Here is a tiny trained network, its code and every weight. The questions are about switching its units off for an input and a target symbol, where a switched-off unit gives its printed mean instead of its output.

import numpy as np


def w(rows, s, z=0):
    codes = np.array(rows[::2]) - 128.0
    scale = np.full(codes.shape[1], s)
    scale[-1] = z or s
    return codes * scale


def f(y):
    return np.maximum(y, 0)


def softmax(a):
    e = np.exp(a - a.max(-1, keepdims=True))
    return e / e.sum(-1, keepdims=True)


def log_softmax(a):
    a = a - a.max(-1, keepdims=True)
    return a - np.log(np.exp(a).sum(-1, keepdims=True))


def net(x, mask):
    ids = ['ΞΦαβδζθλμπτω'.index(c) for c in x.split()]
    T = len(ids)
    res = E[ids] + P[:T]
    u = 0
    for l in range(3):
        q, k, v = (res @ M[l].T for M in (Q, K, V))
        z = softmax(np.where(np.tri(T) > 0, q @ k.T / 2**0.5, -1e9)) @ v
        res = res + np.where(mask[u], z, O[l][:, -1]) @ O[l][:, :-1]
        u += 1
        y = f(res @ A[l][:, :-1].T + A[l][:, -1])
        res = res + np.where(mask[u : u + 4], y, B[l][:, -1]) @ B[l][:, :-1]
        u += 4
    return log_softmax(res[-1] @ U[:, :-1].T + U[:, -1])


Q, K, V, O, A, B = {}, {}, {}, {}, {}, {}
E = w([
[69,83,75,126,165],'Ξ',
[153,129,143,136,99],'Φ',
[147,169,132,130,107],'α',
[159,157,166,141,190],'β',
[184,55,81,16,91],'δ',
[143,219,64,78,127],'ζ',
[231,97,105,159,152],'θ',
[113,190,168,110,64],'λ',
[86,75,86,206,115],'μ',
[141,101,122,167,162],'π',
[170,97,208,85,130],'τ',
[139,5,132,68,170],'ω',
],0.019)
P = w([
[200,204,45,179,140],'0',
[83,254,57,154,168],'1',
[201,183,142,129,108],'2',
[132,147,138,142,133],'3',
[90,158,175,193,117],'4',
[51,195,170,212,115],'5',
[104,159,139,157,133],'6',
],0.0055)
Q[0] = w([
[187,227,127,23,24],'L0H0',
[54,94,25,76,4],'L0H0',
],0.0042)
K[0] = w([
[28,104,253,180,30],'L0H0',
[99,88,164,110,83],'L0H0',
],0.0065)
V[0] = w([
[152,91,152,120,3],'L0H0',
[90,148,206,180,149],'L0H0',
],0.0048)
O[0] = w([
[99,124,80,3,52,114],'L0H0',
[66,82,43,10,150,8],'L0H0',
],0.004,0.0015)
A[0] = w([
[147,146,170,159,193,114],'L0N0',
[172,172,206,55,6,255],'L0N1',
[97,254,167,147,159,213],'L0N2',
[198,134,95,200,241,249],'L0N3',
],0.0083,0.0031)
B[0] = w([
[102,155,191,212,182,162],'L0N0',
[110,193,43,37,154,254],'L0N1',
[163,131,87,70,225,227],'L0N2',
[231,254,149,221,238,249],'L0N3',
],0.0065,0.0072)
Q[1] = w([
[150,28,254,73,82],'L1H0',
[145,127,67,124,122],'L1H0',
],0.0095)
K[1] = w([
[173,213,6,78,96],'L1H0',
[2,167,209,146,104],'L1H0',
],0.0051)
V[1] = w([
[224,64,54,3,228],'L1H0',
[73,236,95,224,62],'L1H0',
],0.003)
O[1] = w([
[92,107,123,2,168,252],'L1H0',
[108,203,16,125,64,161],'L1H0',
],0.0083,0.0036)
A[1] = w([
[173,138,195,87,206,220],'L1N0',
[137,178,227,92,201,255],'L1N1',
[223,190,141,255,172,178],'L1N2',
[180,29,210,130,81,229],'L1N3',
],0.0055,0.0021)
B[1] = w([
[129,132,164,124,178,212],'L1N0',
[102,224,254,132,135,215],'L1N1',
[181,87,97,157,75,250],'L1N2',
[197,119,165,129,175,136],'L1N3',
],0.0093,0.012)
Q[2] = w([
[174,172,218,213,174],'L2H0',
[202,228,52,253,54],'L2H0',
],0.0029)
K[2] = w([
[229,97,253,77,202],'L2H0',
[193,124,130,147,74],'L2H0',
],0.0049)
V[2] = w([
[101,132,145,79,192],'L2H0',
[226,3,170,160,176],'L2H0',
],0.0063)
O[2] = w([
[6,115,140,195,193,251],'L2H0',
[254,53,117,40,52,228],'L2H0',
],0.007,0.0031)
A[2] = w([
[53,65,92,86,103,141],'L2N0',
[97,151,150,2,163,146],'L2N1',
[69,142,112,84,122,8],'L2N2',
[120,190,26,175,152,146],'L2N3',
],0.0071,0.0015)
B[2] = w([
[149,134,64,2,176,141],'L2N0',
[127,23,122,189,175,252],'L2N1',
[73,122,83,183,37,172],'L2N2',
[122,124,111,178,122,205],'L2N3',
],0.0098,0.012)
U = w([
[131,1,61,226,47,49],'Ξ',
[125,184,126,81,103,156],'Φ',
[148,216,189,114,175,2],'α',
[137,134,131,86,141,61],'β',
[115,120,142,120,116,97],'δ',
[137,183,91,126,206,67],'ζ',
[139,78,26,43,172,114],'θ',
[70,132,76,161,120,99],'λ',
[134,175,24,102,92,137],'μ',
[181,147,103,163,119,186],'π',
[120,112,113,163,151,144],'τ',
[113,77,208,84,199,213],'ω',
],0.0078,0.0044)

Each question gives the input, a string of symbols that net reads in full, and the target symbol t.
The units are the heads (2 rows each of Q, K, V and O) and the neurons (one row each of A and B). Each row of codes is followed by its name. A weight is (code - 128) times the scale printed after its matrix; where a second scale follows, it is the last column's (O, A, B and U).
mask holds one flag per unit, layer by layer, with each layer's heads first. A switched-off unit (its flag False) gives its mean, the last column of its rows in O or B, instead of its output. The means were averaged over made-up inputs and are rounded, as every weight is.
A unit's drop is (log p(t) with every unit on - log p(t) with that unit switched off) / (log p(t) with every unit on - log p(t) with every unit switched off).
The circuit of an input: a set's keep is (log p(t) with only the set's units on - log p(t) with every unit switched off) / (log p(t) with every unit on - log p(t) with every unit switched off). Starting from the 12 units with the biggest drops (on a tie, the unit counted first), units are removed one at a time, each time the one whose removal leaves the highest keep (on an exact tie, the one counted first), for as long as the keep stays at least 0.8.
units of the circuit, in order: the units of the circuit, biggest drop first
unit that matters most: the unit with the biggest drop
k most important neurons: the k neurons with the biggest drops, biggest first
k most important neurons of layer l: the k neurons of layer l with the biggest drops, biggest first
drop when u is switched off: that unit's drop, to one decimal
input ζ π ω δ λ, target ω: 2 most important neurons of layer 1 => [L1N1 L1N2]
input β Ξ β ζ δ, target θ: units of the circuit, in order => [L0N3 L1N1 L2N0]
input ω ζ Ξ, target ω: units of the circuit, in order => [L1H0]
input β ζ τ δ ω ω λ, target ω: units of the circuit, in order => [L1H0 L2N1 L1N2]
input τ ω Ξ, target ω: units of the circuit, in order => [L1H0 L1N2]
input Ξ θ δ α ζ ω β, target α: units of the circuit, in order => [L1N1 L0N3]
input Φ θ λ δ λ α, target λ: 3 most important neurons => [L0N3 L0N1 L1N2]
input ω Φ β, target α: units of the circuit, in order => [L0N3 L1N1]
input Ξ μ λ, target μ: 2 most important neurons => [L0N1 L0N3]
input μ ζ Φ, target μ: 2 most important neurons of layer 0 => [L0N1 L0N2]
input ζ λ π θ, target π: units of the circuit, in order => [L1N2 L0N3 L2N1 L2H0]
input Φ ζ λ π μ π, target π: 2 most important neurons => [L1N2 L2N1]
input λ Φ β λ Φ, target λ: 4 most important neurons => [L0N3 L1N2 L0N1 L1N1]
input θ Φ ζ, target θ: unit that matters most => L1N2
input Φ τ ζ μ θ π, target π: 4 most important neurons => [L1N2 L0N3 L2N1 L0N1]
input θ μ μ Φ, target μ: 3 most important neurons of layer 0 => [L0N2 L0N1 L0N3]
input Φ Ξ θ λ α ζ, target λ: 2 most important neurons of layer 0 => [L0N3 L0N0]
input θ δ α, target θ: 3 most important neurons => [L0N3 L0N1 L1N2]
input δ μ λ, target μ: 2 most important neurons => [L0N1 L1N1]
input δ α λ Ξ, target λ: 2 most important neurons => [L1N2 L0N2]
input Ξ ζ α δ λ ζ, target λ: 3 most important neurons => [L0N3 L1N2 L2N2]
input θ Φ λ, target λ: 2 most important neurons of layer 2 => [L2N2 L2N1]
input δ ζ δ π ζ ζ λ, target λ: 2 most important neurons => [L0N3 L0N1]
input λ δ μ ω θ, target π: most important neuron of layer 1 => [L1N2]
input μ Ξ Ξ θ ζ, target θ: 4 most important neurons => [L1N2 L0N3 L0N1 L0N2]
input λ β λ λ β Φ, target λ: 2 most important neurons => [L0N3 L1N1]
input μ μ ζ ζ, target μ: 2 most important neurons of layer 1 => [L1N1 L1N0]
input ζ δ λ Ξ, target λ: most important neuron => [L0N2]
input π δ Ξ Φ μ ζ, target μ: drop when L0N3 is switched off => 0.1
